Here is a tiny trained network, its code and every weight. The questions are about switching its units off for an input and a target symbol, where a switched-off unit gives its printed mean instead of its output.

import numpy as np


def w(rows, s, z=0):
    codes = np.array(rows[::2]) - 128.0
    scale = np.full(codes.shape[1], s)
    scale[-1] = z or s
    return codes * scale


def norm(h):
    return h / np.sqrt((h * h).mean(-1, keepdims=True) + 1e-5)


def f(y):
    return y / 2 * (1 + np.tanh(0.7978845608 * (y + 0.044715 * y**3)))


def softmax(a):
    e = np.exp(a - a.max(-1, keepdims=True))
    return e / e.sum(-1, keepdims=True)


def log_softmax(a):
    a = a - a.max(-1, keepdims=True)
    return a - np.log(np.exp(a).sum(-1, keepdims=True))


def net(x, mask):
    ids = ['ΨΩαβγεζηλμξπτ'.index(c) for c in x.split()]
    T = len(ids)
    res = E[ids] + P[:T]
    r = norm(res)
    for j in range(2):
        rows = slice(2 * j, 2 * j + 2)
        q, k, v = (r @ M[0][rows].T for M in (Q, K, V))
        z = softmax(np.where(np.tri(T) > 0, q @ k.T / 2**0.5, -1e9)) @ v
        o = O[0][rows]
        res = res + np.where(mask[j], z, o[:, -1]) @ o[:, :-1]
    y = f(norm(res) @ A[0][:, :-1].T + A[0][:, -1])
    res = res + np.where(mask[2:6], y, B[0][:, -1]) @ B[0][:, :-1]
    return log_softmax(norm(res)[-1] @ U[:, :-1].T + U[:, -1])


Q, K, V, O, A, B = {}, {}, {}, {}, {}, {}
E = w([
[147,90,93,129,72],'Ψ',
[149,90,100,131,47],'Ω',
[249,103,74,136,18],'α',
[173,165,127,114,65],'β',
[157,106,74,124,95],'γ',
[168,162,100,144,102],'ε',
[150,89,114,98,68],'ζ',
[141,123,68,66,57],'η',
[124,120,133,91,92],'λ',
[128,121,103,145,45],'μ',
[150,113,141,126,76],'ξ',
[183,123,111,90,91],'π',
[135,106,121,119,93],'τ',
],0.015)
P = w([
[103,141,141,138,165],'0',
[146,123,115,162,147],'1',
[251,88,69,71,101],'2',
[101,165,149,122,74],'3',
[158,141,100,164,140],'4',
[248,85,73,69,102],'5',
[95,171,159,117,57],'6',
],0.024)
Q[0] = w([
[176,95,32,253,160],'head 1',
[34,156,172,222,25],'head 1',
[217,113,25,141,198],'head 2',
[180,56,142,23,149],'head 2',
],0.013)
K[0] = w([
[215,230,80,70,44],'head 1',
[23,223,107,172,171],'head 1',
[212,179,76,107,79],'head 2',
[159,1,167,83,78],'head 2',
],0.014)
V[0] = w([
[121,18,92,64,157],'head 1',
[118,215,10,75,122],'head 1',
[72,127,101,101,29],'head 2',
[71,145,95,195,146],'head 2',
],0.012)
O[0] = w([
[23,36,152,147,210,174],'head 1',
[56,165,3,166,137,254],'head 1',
[101,135,156,197,6,207],'head 2',
[200,41,19,97,85,78],'head 2',
],0.012,0.0068)
A[0] = w([
[197,162,96,246,118,127],'neuron 1',
[173,151,191,235,47,32],'neuron 2',
[115,182,163,82,34,181],'neuron 3',
[86,99,64,122,190,2],'neuron 4',
],0.011,0.0069)
B[0] = w([
[86,162,158,122,90,236],'neuron 1',
[50,113,135,3,165,178],'neuron 2',
[124,106,134,154,233,254],'neuron 3',
[197,168,153,99,117,154],'neuron 4',
],0.017,0.0058)
U = w([
[157,43,105,180,87,94],'Ψ',
[80,68,143,50,85,49],'Ω',
[65,200,185,81,136,117],'α',
[164,250,157,130,130,134],'β',
[103,110,23,43,156,10],'γ',
[203,159,77,142,143,178],'ε',
[126,115,232,205,129,182],'ζ',
[72,138,84,195,137,123],'η',
[124,106,130,109,213,147],'λ',
[163,128,137,97,10,78],'μ',
[196,160,197,113,124,254],'ξ',
[128,199,138,165,223,159],'π',
[191,74,106,125,144,163],'τ',
],0.018,0.0079)

Each question gives the input, a string of symbols that net reads in full, and the target symbol t.
The units are the heads (2 rows each of Q, K, V and O) and the neurons (one row each of A and B). Each row of codes is followed by its name. A weight is (code - 128) times the scale printed after its matrix; where a second scale follows, it is the last column's (O, A, B and U).
mask holds one flag per unit, heads first, then neurons. A switched-off unit (its flag False) gives its mean, the last column of its rows in O or B, instead of its output. The means were averaged over made-up inputs and are rounded, as every weight is.
A unit's drop is (log p(t) with every unit on - log p(t) with that unit switched off) / (log p(t) with every unit on - log p(t) with every unit switched off).
The circuit of an input: a set's keep is (log p(t) with only the set's units on - log p(t) with every unit switched off) / (log p(t) with every unit on - log p(t) with every unit switched off). Starting from all 6 units, units are removed one at a time, each time the one whose removal leaves the highest keep (on an exact tie, the one counted first), for as long as the keep stays at least 0.8.
circuit, biggest first: the units of the circuit, biggest drop first
most important unit: the unit with the biggest drop
k most important neurons: the k neurons with the biggest drops, biggest first
which heads matter: for each layer, one digit per head in row order, 1 if its drop is at least 0.15 and else 0, layers parted by /
input π β η η λ Ω λ, target π: most important unit	neuron 3
input β ξ μ Ω, target β: which heads matter	10
input π η η η, target π: which heads matter	01
input η μ Ω η ε, target ε: circuit, biggest first	head 2; neuron 2
input τ β ε β, target τ: which heads matter	11
input ξ π η ζ η η Ω, target ξ: which heads matter	10
input β η ξ Ω α α, target μ: 3 most important neurons	neuron 3; neuron 1; neuron 2
input Ω π η η, target Ω: which heads matter	11
input η τ α η μ π ζ, target η: which heads matter	10
input μ Ω ξ η α, target α: which heads matter	00
input β Ω μ μ η η Ψ, target β: which heads matter	10
input Ω η π λ α Ψ β, target Ω: circuit, biggest first	neuron 2; head 2; head 1
input Ω π η ξ Ω β λ, target Ω: circuit, biggest first	head 2; neuron 2; head 1
input η μ η η μ ξ β, target η: circuit, biggest first	head 1
input Ψ λ ε α ξ, target α: circuit, biggest first	neuron 2; neuron 1
input Ψ Ψ Ψ η τ π, target ξ: which heads matter	11
input η Ω α ζ ξ, target α: 2 most important neurons	neuron 1; neuron 3
input ζ ξ η Ω ε, target ε: which heads matter	01
input η η η α Ω, target α: 2 most important neurons	neuron 2; neuron 1
input β η α ξ, target β: most important neuron	neuron 3
input Ψ Ω α Ω α α, target μ: 2 most important neurons	neuron 1; neuron 3
input η β η β π λ, target α: 2 most important neurons	neuron 3; neuron 4
